Here is a tiny trained network, its code and every weight. The questions are about switching its units off for an input and a target symbol, where a switched-off unit gives its printed mean instead of its output.

import numpy as np


def w(rows, s, z=0):
    codes = np.array(rows[::2]) - 128.0
    scale = np.full(codes.shape[1], s)
    scale[-1] = z or s
    return codes * scale


def f(y):
    return y / 2 * (1 + np.tanh(0.7978845608 * (y + 0.044715 * y**3)))


def softmax(a):
    e = np.exp(a - a.max(-1, keepdims=True))
    return e / e.sum(-1, keepdims=True)


def log_softmax(a):
    a = a - a.max(-1, keepdims=True)
    return a - np.log(np.exp(a).sum(-1, keepdims=True))


def net(x, mask):
    ids = ['βγδσφω'.index(c) for c in x.split()]
    T = len(ids)
    res = E[ids] + P[:T]
    u = 0
    for l in range(2):
        q, k, v = (res @ M[l].T for M in (Q, K, V))
        z = softmax(np.where(np.tri(T) > 0, q @ k.T / 3**0.5, -1e9)) @ v
        res = res + np.where(mask[u], z, O[l][:, -1]) @ O[l][:, :-1]
        u += 1
        y = f(res @ A[l][:, :-1].T + A[l][:, -1])
        res = res + np.where(mask[u : u + 4], y, B[l][:, -1]) @ B[l][:, :-1]
        u += 4
    return log_softmax(res[-1] @ U[:, :-1].T + U[:, -1])


Q, K, V, O, A, B = {}, {}, {}, {}, {}, {}
E = w([
[144,111,174,141,60,227,184,111,129,202,147,102],'β',
[115,87,162,137,60,134,134,131,225,22,185,195],'γ',
[162,148,228,176,172,116,51,76,222,135,90,67],'δ',
[66,133,134,187,169,152,92,54,136,230,174,170],'σ',
[210,141,126,155,123,107,5,101,93,129,226,164],'φ',
[158,45,115,199,99,97,62,147,138,180,84,150],'ω',
],0.017)
P = w([
[184,244,27,156,103,164,178,38,213,101,40,188],'0',
[160,198,48,168,112,172,160,63,200,95,74,143],'1',
[144,163,67,138,129,185,142,90,187,104,101,148],'2',
[134,141,89,124,130,180,126,118,178,118,118,144],'3',
[117,126,109,113,125,159,117,136,176,128,133,129],'4',
[114,108,135,88,126,154,109,150,158,136,144,121],'5',
[104,92,158,79,132,137,104,168,151,148,150,109],'6',
[108,75,174,68,130,124,100,175,141,155,163,83],'7',
[92,67,199,62,132,106,107,197,131,151,182,72],'8',
[107,53,211,100,155,135,116,226,114,140,214,40],'9',
],0.011)
Q[0] = w([
[210,210,140,136,124,52,210,108,41,148,64,100],'L0H1',
[219,172,220,129,40,161,102,85,255,121,234,145],'L0H1',
[112,170,97,81,200,113,167,90,116,175,130,153],'L0H1',
],0.0065)
K[0] = w([
[161,207,1,222,103,211,134,62,187,107,77,168],'L0H1',
[139,70,165,175,166,135,89,160,47,237,107,82],'L0H1',
[179,116,87,172,134,187,138,157,149,59,94,145],'L0H1',
],0.0068)
V[0] = w([
[148,150,184,81,101,194,167,93,133,16,229,132],'L0H1',
[2,166,52,138,227,151,127,81,119,154,206,136],'L0H1',
[133,248,195,127,194,116,188,119,159,167,85,135],'L0H1',
],0.0058)
O[0] = w([
[63,145,89,93,24,27,82,83,199,120,110,132,3],'L0H1',
[254,75,204,43,157,14,201,118,85,174,96,112,103],'L0H1',
[75,3,55,47,130,95,77,148,135,154,142,147,82],'L0H1',
],0.008,0.0045)
A[0] = w([
[202,119,132,29,154,73,190,157,128,139,77,149,6],'L0N1',
[122,115,65,68,111,151,104,206,59,129,180,196,67],'L0N2',
[79,172,106,98,79,65,147,147,155,71,150,117,48],'L0N3',
[130,255,180,119,51,72,228,132,141,38,48,84,2],'L0N4',
],0.0075,0.0054)
B[0] = w([
[58,164,100,142,152,149,103,121,140,129,107,134,254],'L0N1',
[159,141,60,164,191,78,112,113,198,83,176,59,46],'L0N2',
[157,171,67,129,169,195,205,103,95,221,75,100,242],'L0N3',
[174,196,142,254,203,4,130,109,97,86,106,161,198],'L0N4',
],0.0093,0.00091)
Q[1] = w([
[160,116,59,114,7,58,83,229,90,38,20,38],'L1H1',
[170,155,137,120,224,76,77,87,192,40,173,140],'L1H1',
[253,62,184,208,115,176,50,214,210,137,90,222],'L1H1',
],0.011)
K[1] = w([
[51,253,44,213,112,202,88,88,174,116,96,190],'L1H1',
[125,121,153,116,119,47,38,102,207,79,133,191],'L1H1',
[84,148,235,179,198,198,94,207,35,96,199,50],'L1H1',
],0.011)
V[1] = w([
[185,127,119,147,168,85,29,121,122,99,144,140],'L1H1',
[92,208,166,95,203,147,134,36,165,97,165,89],'L1H1',
[168,92,150,97,116,112,159,193,211,3,81,119],'L1H1',
],0.0068)
O[1] = w([
[29,171,117,128,23,202,176,141,52,53,22,53,212],'L1H1',
[120,78,102,109,127,94,186,69,53,233,159,185,205],'L1H1',
[151,164,102,186,138,180,50,253,35,181,48,219,2],'L1H1',
],0.0063,0.0039)
A[1] = w([
[175,196,82,109,151,110,28,194,82,165,137,137,43],'L1N1',
[36,90,142,126,92,158,254,151,124,136,41,95,33],'L1N2',
[169,127,129,42,133,82,163,187,112,82,113,173,85],'L1N3',
[73,69,87,80,89,134,215,183,99,108,161,179,2],'L1N4',
],0.0096,0.0083)
B[1] = w([
[144,159,39,109,81,85,160,90,163,247,112,63,184],'L1N1',
[163,133,110,90,138,90,91,123,102,98,154,125,254],'L1N2',
[167,102,170,151,84,120,45,69,191,155,186,145,146],'L1N3',
[100,201,136,166,230,169,108,131,148,167,89,88,157],'L1N4',
],0.012,0.00091)
U = w([
[221,185,137,168,204,72,2,114,129,138,185,154,4],'β',
[157,220,132,169,132,90,136,153,123,187,133,124,63],'γ',
[87,124,147,144,99,142,182,182,45,156,137,234,165],'δ',
[144,127,151,91,87,167,221,133,181,162,153,108,127],'σ',
[201,220,109,105,114,122,71,110,54,104,183,103,207],'φ',
[121,185,196,157,191,158,90,134,184,141,24,64,160],'ω',
],0.0063,0.0035)

Each question gives the input, a string of symbols that net reads in full, and the target symbol t.
The units are the heads (3 rows each of Q, K, V and O) and the neurons (one row each of A and B). Each row of codes is followed by its name. A weight is (code - 128) times the scale printed after its matrix; where a second scale follows, it is the last column's (O, A, B and U).
mask holds one flag per unit, layer by layer, with each layer's heads first. A switched-off unit (its flag False) gives its mean, the last column of its rows in O or B, instead of its output. The means were averaged over made-up inputs and are rounded, as every weight is.
A unit's drop is (log p(t) with every unit on - log p(t) with that unit switched off) / (log p(t) with every unit on - log p(t) with every unit switched off).
The circuit of an input: a set's keep is (log p(t) with only the set's units on - log p(t) with every unit switched off) / (log p(t) with every unit on - log p(t) with every unit switched off). Starting from all 10 units, units are removed one at a time, each time the one whose removal leaves the highest keep (on an exact tie, the one counted first), for as long as the keep stays at least 0.8.
circuit, biggest first: the units of the circuit, biggest drop first
most important unit: the unit with the biggest drop
k most important neurons: the k neurons with the biggest drops, biggest first
k most important neurons of layer l: the k neurons of layer l with the biggest drops, biggest first
drop of u: that unit's drop, to one decimal
input ω β γ φ ω ω φ σ ω, target φ: circuit, biggest first : [L0H1 L1N2 L1H1]
input φ ω σ, target σ: circuit, biggest first : [L0H1 L1H1]
input σ β δ σ, target β: circuit, biggest first : [L0H1 L0N1 L1H1]
input ω ω β σ γ φ γ ω, target β: circuit, biggest first : [L1H1 L0H1]
input γ ω ω ω β δ β φ γ, target φ: most important neuron : [L0N4]
input ω γ δ γ γ ω, target γ: circuit, biggest first : [L0H1 L1H1 L1N1]
input ω σ φ σ δ ω, target σ: circuit, biggest first : [L1H1 L0H1]
input γ σ β φ φ σ, target β: circuit, biggest first : [L0H1 L1H1]
input γ ω σ δ σ γ ω φ γ, target φ: 2 most important neurons of layer 0 : [L0N1 L0N3]
input δ γ γ β φ ω δ φ ω, target δ: circuit, biggest first : [L1H1 L0H1]
input φ ω σ β σ ω β σ, target ω: circuit, biggest first : [L0H1 L1H1]
input σ γ δ σ δ ω φ β σ, target δ: circuit, biggest first : [L0N1 L0H1 L1H1]
input σ σ δ φ φ ω γ ω σ, target δ: circuit, biggest first : [L0H1 L0N1 L1H1]
input γ ω δ γ ω δ φ β σ γ, target β: most important unit : L1N3
input φ σ δ γ, target ω: 2 most important neurons : [L1N4 L0N3]
input ω γ σ γ σ, target γ: drop of L1N1 : 1.0
input φ ω γ ω γ ω ω β ω, target β: drop of L1H1 : 1.3
input φ ω δ δ ω δ γ ω σ σ, target σ: drop of L0H1 : 1.9
